[[-77  25  35   2  45  47  47]
 [ 27  40 -24 -23  -6 -17  14]
 [ 17  31  21   5 -18  12  46]]
->
[[-77  35  45  47]
 [ 27 -24  -6  14]
 [ 17  21 -18  46]]

[[ -8 -16   1 -18  17  32  -2 -21  -7  11 -15]
 [ -8 -20  13  -5  -6  -8  -5   8  -3  -4  18]
 [ -8   8  29 -14  -7  36  19  -7  -9   5 -13]
 [ -8   6  -7  14   1   1  -9 -10  10   4   8]
 [ -8 -12   2 -14  14  17  -2 -20  -7  10  -1]
 [ -8  -6  -3   0  13   4   0 -20 -13  15  19]
 [ -8  30 -52   6  26 -17 -20 -39 -78  31  24]
 [ -8  21 -32  62  -1 -15 -36 -44  45   8  35]]
->
[[ -8   1  17  -2  -7 -15]
 [ -8  13  -6  -5  -3  18]
 [ -8  29  -7  19  -9 -13]
 [ -8  -7   1  -9  10   8]
 [ -8   2  14  -2  -7  -1]
 [ -8  -3  13   0 -13  19]
 [ -8 -52  26 -20 -78  24]
 [ -8 -32  -1 -36  45  35]]

[[ 72 -11   2 -66  19 -45  27  45  11   8  -4]
 [  7  35  54  33 -85  17  18  29  13 -43 -12]
 [-78  35 -33  50  75 -51 -12 -13 -41   0  57]
 [-91 -15 -37  -4  93 -48 -25 -12   7  24  25]]
->
[[ 72   2  19  27  11  -4]
 [  7  54 -85  18  13 -12]
 [-78 -33  75 -12 -41  57]
 [-91 -37  93 -25   7  25]]

[[ -8   5  25 -37  69   3  23  30   0 -36  35 -32 -28  25  62 -22]
 [ 15  -4  -1  25  16 -36  -2  -2   9 -10  20 -25 -25  20  46  10]
 [-20   6   8  -4  -2  49 -15 -17 -26   5 -20  -7  -9  -4 -26 -38]]
->
[[ -8  25  69  23   0  35 -28  62]
 [ 15  -1  16  -2   9  20 -25  46]
 [-20   8  -2 -15 -26 -20  -9 -26]]

[[  4 -54   3  30 -35]
 [-12   8  32 -47 -19]
 [ -1 -19  10  64 -51]
 [-15 -13   2 -54   0]
 [  1   6 -48  -9 -30]
 [  7 -18  15 -14  22]
 [  0  -6 -62  42  64]
 [ -7 -21 -56 -23 -43]
 [  5  -2  47  17  36]
 [ -4 -25  80   6   4]]
->
[[  4   3 -35]
 [-12  32 -19]
 [ -1  10 -51]
 [-15   2   0]
 [  1 -48 -30]
 [  7  15  22]
 [  0 -62  64]
 [ -7 -56 -43]
 [  5  47  36]
 [ -4  80   4]]

[[-11  56 -52  24]
 [  9  52 -28  15]
 [ 10  39 -13 -16]
 [-89 -53  70   4]
 [ -4  44  26 -34]
 [ 47  23  42 -33]
 [ 39  10 -17  27]
 [-22  52  23   7]
 [-62 -32  13 -22]]
->
[[-11 -52]
 [  9 -28]
 [ 10 -13]
 [-89  70]
 [ -4  26]
 [ 47  42]
 [ 39 -17]
 [-22  23]
 [-62  13]]

[[-13 -39  -8 -49  25 -50 -39 -57 -13   0 -25 -40 -57  50]
 [-18 -39  -9 -45  13 -48 -39 -52 -19   2 -28 -38 -53  27]
 [-35 -24   2  -7  -4 -25 -12 -17 -31  28 -15 -12 -23 -16]
 [ 46  58   9  49 -18  72  47  67  43 -30  35  49  74 -26]
 [ 63  58 -13  42  15  32  50  47  60 -15  46  28  44  35]]
->
[[-13  -8  25 -39 -13 -25 -57]
 [-18  -9  13 -39 -19 -28 -53]
 [-35   2  -4 -12 -31 -15 -23]
 [ 46   9 -18  47  43  35  74]
 [ 63 -13  15  50  60  46  44]]
